Below are the code and all the weights of a small trained network. Each question names an input and a target symbol and asks about switching units off, where a switched-off unit gives its printed mean instead of its output.

import numpy as np


def w(rows, s, z=0):
    codes = np.array(rows[::2]) - 128.0
    scale = np.full(codes.shape[1], s)
    scale[-1] = z or s
    return codes * scale


def f(y):
    return np.maximum(y, 0)


def softmax(a):
    e = np.exp(a - a.max(-1, keepdims=True))
    return e / e.sum(-1, keepdims=True)


def log_softmax(a):
    a = a - a.max(-1, keepdims=True)
    return a - np.log(np.exp(a).sum(-1, keepdims=True))


def net(x, mask):
    ids = ['βγδεζηθλμξστφψω'.index(c) for c in x.split()]
    T = len(ids)
    res = E[ids] + P[:T]
    u = 0
    for l in range(2):
        r = res
        for j in range(2):
            rows = slice(2 * j, 2 * j + 2)
            q, k, v = (r @ M[l][rows].T for M in (Q, K, V))
            z = softmax(np.where(np.tri(T) > 0, q @ k.T / 2**0.5, -1e9)) @ v
            o = O[l][rows]
            res = res + np.where(mask[u + j], z, o[:, -1]) @ o[:, :-1]
        u += 2
        y = f(res @ A[l][:, :-1].T + A[l][:, -1])
        res = res + np.where(mask[u : u + 12], y, B[l][:, -1]) @ B[l][:, :-1]
        u += 12
    return log_softmax(res[-1] @ U[:, :-1].T + U[:, -1])


Q, K, V, O, A, B = {}, {}, {}, {}, {}, {}
E = w([
[147,133,111,140,216,175,78],'β',
[212,133,142,101,151,27,68],'γ',
[130,133,20,153,146,117,88],'δ',
[85,69,85,88,1,31,157],'ε',
[160,121,104,122,199,85,60],'ζ',
[124,123,110,129,72,168,190],'η',
[211,122,118,121,118,88,110],'θ',
[60,24,81,98,136,30,114],'λ',
[189,91,198,107,156,142,172],'μ',
[207,72,78,151,148,119,132],'ξ',
[123,66,146,82,47,173,154],'σ',
[16,83,34,123,146,205,75],'τ',
[211,118,136,125,68,82,187],'φ',
[142,104,226,63,205,238,26],'ψ',
[126,198,87,125,201,100,16],'ω',
],0.017)
P = w([
[140,170,152,164,171,167,144],'0',
[190,175,66,50,137,202,113],'1',
[149,133,164,202,136,149,115],'2',
[201,124,63,69,114,189,82],'3',
[159,109,168,227,106,139,85],'4',
[194,95,61,72,101,194,65],'5',
[170,100,167,253,75,121,57],'6',
[158,81,87,57,95,201,31],'7',
],0.014)
Q[0] = w([
[83,154,120,2,174,130,177],'0.h1',
[213,40,75,66,97,187,34],'0.h1',
[128,87,115,115,132,115,112],'0.h2',
[168,113,94,166,140,147,154],'0.h2',
],0.011)
K[0] = w([
[220,238,94,226,154,112,155],'0.h1',
[138,91,170,254,55,132,34],'0.h1',
[132,90,123,104,154,126,117],'0.h2',
[114,97,158,201,105,109,119],'0.h2',
],0.0096)
V[0] = w([
[184,153,103,190,117,147,131],'0.h1',
[254,114,30,241,181,155,207],'0.h1',
[153,187,148,237,154,116,168],'0.h2',
[177,160,95,93,128,126,128],'0.h2',
],0.0079)
O[0] = w([
[121,161,146,94,96,158,53,244],'0.h1',
[46,116,178,27,54,102,2,254],'0.h1',
[56,208,210,68,150,143,112,44],'0.h2',
[161,151,76,121,126,102,124,239],'0.h2',
],0.0075,0.0028)
A[0] = w([
[85,147,190,194,68,146,158,74],'0.n1',
[25,104,150,196,151,198,122,14],'0.n2',
[120,137,206,128,95,87,186,105],'0.n3',
[90,140,171,237,182,98,88,203],'0.n4',
[136,95,254,152,167,86,119,89],'0.n5',
[115,49,135,71,53,88,235,138],'0.n6',
[240,107,200,79,144,148,122,34],'0.n7',
[188,117,71,50,90,109,168,67],'0.n8',
[161,80,100,33,82,116,163,150],'0.n9',
[119,128,143,153,96,242,132,1],'0.n10',
[151,140,17,70,132,80,115,90],'0.n11',
[171,104,185,90,112,164,158,35],'0.n12',
],0.0076,0.0042)
B[0] = w([
[96,80,193,152,145,161,109,149],'0.n1',
[117,158,116,76,62,149,147,141],'0.n2',
[125,94,173,70,60,121,114,139],'0.n3',
[58,103,234,182,125,145,126,189],'0.n4',
[254,84,139,177,128,67,105,155],'0.n5',
[168,117,44,184,148,174,85,203],'0.n6',
[93,187,39,163,114,148,65,199],'0.n7',
[75,131,131,100,239,145,118,216],'0.n8',
[125,210,166,126,128,171,60,254],'0.n9',
[112,120,49,182,132,147,134,166],'0.n10',
[94,154,156,139,134,208,114,234],'0.n11',
[172,81,157,150,158,107,108,156],'0.n12',
],0.0082)
Q[1] = w([
[89,172,76,11,147,119,143],'1.h1',
[178,105,123,111,84,217,18],'1.h1',
[131,118,201,190,141,97,169],'1.h2',
[158,89,151,188,100,196,38],'1.h2',
],0.011)
K[1] = w([
[113,169,191,117,154,86,158],'1.h1',
[104,101,136,248,53,125,84],'1.h1',
[141,71,81,81,165,154,108],'1.h2',
[115,66,97,218,81,153,78],'1.h2',
],0.012)
V[1] = w([
[59,181,75,181,149,39,98],'1.h1',
[79,179,83,158,133,220,96],'1.h1',
[248,188,148,139,85,120,108],'1.h2',
[127,58,166,120,248,107,68],'1.h2',
],0.011)
O[1] = w([
[133,53,94,193,254,104,56,103],'1.h1',
[201,81,126,166,83,121,114,248],'1.h1',
[172,241,92,100,149,97,147,166],'1.h2',
[204,55,176,79,164,142,183,179],'1.h2',
],0.014,0.016)
A[1] = w([
[98,72,186,134,132,4,249,171],'1.n1',
[123,175,130,96,118,175,66,120],'1.n2',
[193,134,46,2,169,139,139,99],'1.n3',
[150,45,159,154,136,182,123,107],'1.n4',
[142,53,141,225,139,57,125,99],'1.n5',
[211,177,86,66,104,134,125,140],'1.n6',
[62,134,106,122,169,185,46,141],'1.n7',
[168,118,65,152,221,125,138,7],'1.n8',
[175,100,51,113,233,180,127,107],'1.n9',
[41,91,113,139,70,54,136,121],'1.n10',
[53,161,254,108,194,204,92,141],'1.n11',
[166,65,168,93,90,36,42,163],'1.n12',
],0.0091,0.014)
B[1] = w([
[145,113,130,180,180,232,153,146],'1.n1',
[148,79,78,151,118,92,209,207],'1.n2',
[56,64,117,160,160,109,157,222],'1.n3',
[97,194,131,93,160,127,64,228],'1.n4',
[75,145,161,173,140,47,153,214],'1.n5',
[79,154,119,160,140,152,103,251],'1.n6',
[168,196,179,142,119,117,145,195],'1.n7',
[74,184,163,31,105,188,199,157],'1.n8',
[152,106,177,140,127,103,126,210],'1.n9',
[175,74,122,47,191,102,253,135],'1.n10',
[190,114,169,83,68,9,124,170],'1.n11',
[115,119,75,66,111,198,151,231],'1.n12',
],0.011,0.027)
U = w([
[106,136,99,119,134,139,51,122],'β',
[209,114,100,86,129,132,91,151],'γ',
[148,141,168,132,46,155,133,167],'δ',
[125,19,68,96,120,160,110,179],'ε',
[98,136,22,126,168,186,121,149],'ζ',
[119,21,146,188,142,185,159,116],'η',
[86,182,122,96,107,122,136,3],'θ',
[192,2,146,151,134,109,152,159],'λ',
[186,53,108,207,143,60,120,254],'μ',
[229,163,134,172,191,166,160,142],'ξ',
[137,112,170,141,125,138,218,27],'σ',
[96,154,114,82,164,187,134,99],'τ',
[23,55,141,126,73,121,138,39],'φ',
[138,132,192,122,101,100,122,29],'ψ',
[167,33,127,117,65,81,161,96],'ω',
],0.0079,0.0076)

Each question gives the input, a string of symbols that net reads in full, and the target symbol t.
The units are the heads (2 rows each of Q, K, V and O) and the neurons (one row each of A and B). Each row of codes is followed by its name. A weight is (code - 128) times the scale printed after its matrix; where a second scale follows, it is the last column's (O, A, B and U).
mask holds one flag per unit, layer by layer, with each layer's heads first. A switched-off unit (its flag False) gives its mean, the last column of its rows in O or B, instead of its output. The means were averaged over made-up inputs and are rounded, as every weight is.
A unit's drop is (log p(t) with every unit on - log p(t) with that unit switched off) / (log p(t) with every unit on - log p(t) with every unit switched off).
The circuit of an input: a set's keep is (log p(t) with only the set's units on - log p(t) with every unit switched off) / (log p(t) with every unit on - log p(t) with every unit switched off). Starting from the 12 units with the biggest drops (on a tie, the unit counted first), units are removed one at a time, each time the one whose removal leaves the highest keep (on an exact tie, the one counted first), for as long as the keep stays at least 0.8.
circuit, biggest first: the units of the circuit, biggest drop first
k most important neurons: the k neurons with the biggest drops, biggest first
top k neurons in layer l: the k neurons of layer l with the biggest drops, biggest first
which heads matter: for each layer, one digit per head in row order, 1 if its drop is at least 0.15 and else 0, layers parted by /
input ζ ξ τ γ τ σ σ ω, target ζ: which heads matter	00 / 11
input ε β φ μ θ σ ψ σ, target η: which heads matter	00 / 01
input ω ω ε η η, target μ: which heads matter	10 / 11
input ω σ η ω ε μ ψ, target ξ: circuit, biggest first	(1.h2, 0.n5)
input σ σ σ λ β, target η: top 3 neurons in layer 0	(0.n4, 0.n6, 0.n11)
input ξ β ζ σ η γ, target δ: 3 most important neurons	(0.n9, 0.n11, 1.n7)
input θ λ σ β ω μ, target τ: circuit, biggest first	(1.n8, 0.n4, 1.h1, 1.n4)
input σ ψ φ σ θ, target δ: circuit, biggest first	(1.h1, 0.n6)
input β ψ μ, target ξ: which heads matter	10 / 01
input λ σ θ ω ω η β β, target ε: circuit, biggest first	(1.h2, 0.n4, 1.n12, 0.h1)
input ω β ε ω, target ξ: circuit, biggest first	(0.n11, 1.h1, 1.n7)
input ψ ε δ, target μ: circuit, biggest first	(1.h1)
input η δ λ λ τ, target φ: 3 most important neurons	(1.n5, 1.n4, 0.n4)
input σ δ δ θ, target γ: which heads matter	10 / 11
input σ τ ω, target φ: top 2 neurons in layer 1	(1.n5, 1.n12)
input β σ λ η ω ξ θ γ, target μ: which heads matter	10 / 11
input μ δ σ τ σ ζ γ, target δ: most important neuron	(0.n6)
input σ σ ω σ ζ φ, target λ: top 2 neurons in layer 0	(0.n9, 0.n4)
input σ σ μ, target δ: which heads matter	00 / 10
input τ ω σ β ε, target μ: circuit, biggest first	(1.h1)
input ε γ β ω, target ε: which heads matter	00 / 01
input σ γ ξ θ ξ ω, target ω: which heads matter	10 / 10
input η μ ζ σ γ β ε ω, target ξ: circuit, biggest first	(1.h1, 1.n7)
